-11  95 -23 111  38 -93 -54  24  62 -39 -22  11  56
  2 103  -3 -84  38 -26 -14 -14 -18 -93 -91  43 -56
-95  90  32  26  63   9 -73  12  28 -44 -64 -43  26
105  29  49 -53 -14  70  10   3 -12  50  80  49 -66
 25  48  31 114  19  78 -16  92   8 -36  73  33  35
-79 -32 -80 -59 -44  20  26  -1 -66 -53 -76  56   5
107  90  16  36  -5   1 -12  16  29  23  88  74 -27
->
-27  74  88  23  29  16 -12   1  -5  36  16  90 107
  5  56 -76 -53 -66  -1  26  20 -44 -59 -80 -32 -79
 35  33  73 -36   8  92 -16  78  19 114  31  48  25
-66  49  80  50 -12   3  10  70 -14 -53  49  29 105
 26 -43 -64 -44  28  12 -73   9  63  26  32  90 -95
-56  43 -91 -93 -18 -14 -14 -26  38 -84  -3 103   2
 56  11 -22 -39  62  24 -54 -93  38 111 -23  95 -11

  81  -74  -22
   2  -79 -115
  36   27  -93
   0   -6   -2
   0  -94  -54
->
 -54  -94    0
  -2   -6    0
 -93   27   36
-115  -79    2
 -22  -74   81

 23   6 -12 -48  -4   0 -19  12  20 -21 -37  50  13  24
-19   8  60 -43   9 -89 -67 -20 -35  13  28  -7  35   2
-73   4 -29 -21 -36  48   6 -27  -9  -1 -63 -44 -62 -24
 66   8 -17 -21  73  28  44  57  43   8  -5  54  19  58
 13   7  51  22 -32  -6 -45   1 -45  -8 -42  14  -9  15
->
 15  -9  14 -42  -8 -45   1 -45  -6 -32  22  51   7  13
 58  19  54  -5   8  43  57  44  28  73 -21 -17   8  66
-24 -62 -44 -63  -1  -9 -27   6  48 -36 -21 -29   4 -73
  2  35  -7  28  13 -35 -20 -67 -89   9 -43  60   8 -19
 24  13  50 -37 -21  20  12 -19   0  -4 -48 -12   6  23

 -5  -1 -34 -36
 -8  12   2 -32
 15  56 -19   2
 -2  59 -21 -14
 -4  95 -37  12
 27  56 -26  13
 27  -6  14  26
 21   9 -46 -27
  0  -5  19 -35
 24  93 -11 -17
 42  45  -2   8
 64 -34 -11   5
->
  5 -11 -34  64
  8  -2  45  42
-17 -11  93  24
-35  19  -5   0
-27 -46   9  21
 26  14  -6  27
 13 -26  56  27
 12 -37  95  -4
-14 -21  59  -2
  2 -19  56  15
-32   2  12  -8
-36 -34  -1  -5

 -6  14 -25 -26  -4  43
-64 -49  39   8   8  69
 99  48 -23  19  22  -1
->
 -1  22  19 -23  48  99
 69   8   8  39 -49 -64
 43  -4 -26 -25  14  -6

  9 -43 -53 -90   4 -87 -25 -46 -36
-20   9  56  20 -23  -8  23 -10  20
 79  58  11  26 -34 -77 -32 -88 -35
->
-35 -88 -32 -77 -34  26  11  58  79
 20 -10  23  -8 -23  20  56   9 -20
-36 -46 -25 -87   4 -90 -53 -43   9
---
 -32  -44
   1  -21
-116   31
  35   64
  15   28
 -64 -109
 -77  -29
  89  -44
 -87   41
 -80   87
 -51  -32
->
 -51  -32
 -80   87
 -87   41
  89  -44
 -77  -29
 -64 -109
  15   28
  35   64
-116   31
   1  -21
 -32  -44

 -8 -29   4  56 -13  11 -14 -17  30  17  -1
-12  22 -19 -34  19   3  16   4 -42  10  23
 17  24  -5 -25  17 -31  10  25 -30 -29 -16
 22  29  59 -41  25  17  39   1 -29  45 -14
-54  19  25  14 -26 -12 -39  -6  91  29  -4
  9  27 -17  12 -10 -36 -28 -23  54  12  -9
-22   8  65 -49  21  40  37  -2   7  43  -7
-54  -5  53 -50   4  48  41   1 -21  34  20
->
-54  -5  53 -50   4  48  41   1 -21  34  20
-22   8  65 -49  21  40  37  -2   7  43  -7
  9  27 -17  12 -10 -36 -28 -23  54  12  -9
-54  19  25  14 -26 -12 -39  -6  91  29  -4
 22  29  59 -41  25  17  39   1 -29  45 -14
 17  24  -5 -25  17 -31  10  25 -30 -29 -16
-12  22 -19 -34  19   3  16   4 -42  10  23
 -8 -29   4  56 -13  11 -14 -17  30  17  -1

 -62  -54  -18   -5  -25   54   17   15   -9  -32    1   71
  20   -6    7   -5    5  -38   29  -19  -24   55  -15 -101
->
  20   -6    7   -5    5  -38   29  -19  -24   55  -15 -101
 -62  -54  -18   -5  -25   54   17   15   -9  -32    1   71

-98 -79 -17 -77  21  37 -45  10  22 -10 109 -52
-55 111 -27  81  21 -74  11  54 -73 -91  29 -27
-39 110 -37  90 -22 -30 -19  74 -24  44  32  50
->
-39 110 -37  90 -22 -30 -19  74 -24  44  32  50
-55 111 -27  81  21 -74  11  54 -73 -91  29 -27
-98 -79 -17 -77  21  37 -45  10  22 -10 109 -52

  20  -43    8   37   20
  22   89  110   74   70
  21 -108   22   98   37
->
  21 -108   22   98   37
  22   89  110   74   70
  20  -43    8   37   20

 21  40  18 -61  51  83  12  38
 20 -33  87  -1 -18  24  40  41
 36 -69 106  20 -13  23  57  51
->
 36 -69 106  20 -13  23  57  51
 20 -33  87  -1 -18  24  40  41
 21  40  18 -61  51  83  12  38

-16   8   6  18  21
-23 -35 -27   7 -88
 16 -19  18  24   0
 14  33   5  -1  47
 31 -10  12  13 -13
->
 31 -10  12  13 -13
 14  33   5  -1  47
 16 -19  18  24   0
-23 -35 -27   7 -88
-16   8   6  18  21

-35  37 -73 -18  -7  13   6   3 -44  66 -28
-17 -51  21  61  26  13  84  16   4  16   2
 33  -7  45 -33  58   6 -87  43 -27   1  28
-26 -15  62  12  29  -3  -4  40  40   7  22
-40  28 -97  66 -32 -15  80 -33   0 -16  31
-37  44 -96  46   1 106  12  13  -3 -51 -42
->
-37  44 -96  46   1 106  12  13  -3 -51 -42
-40  28 -97  66 -32 -15  80 -33   0 -16  31
-26 -15  62  12  29  -3  -4  40  40   7  22
 33  -7  45 -33  58   6 -87  43 -27   1  28
-17 -51  21  61  26  13  84  16   4  16   2
-35  37 -73 -18  -7  13   6   3 -44  66 -28
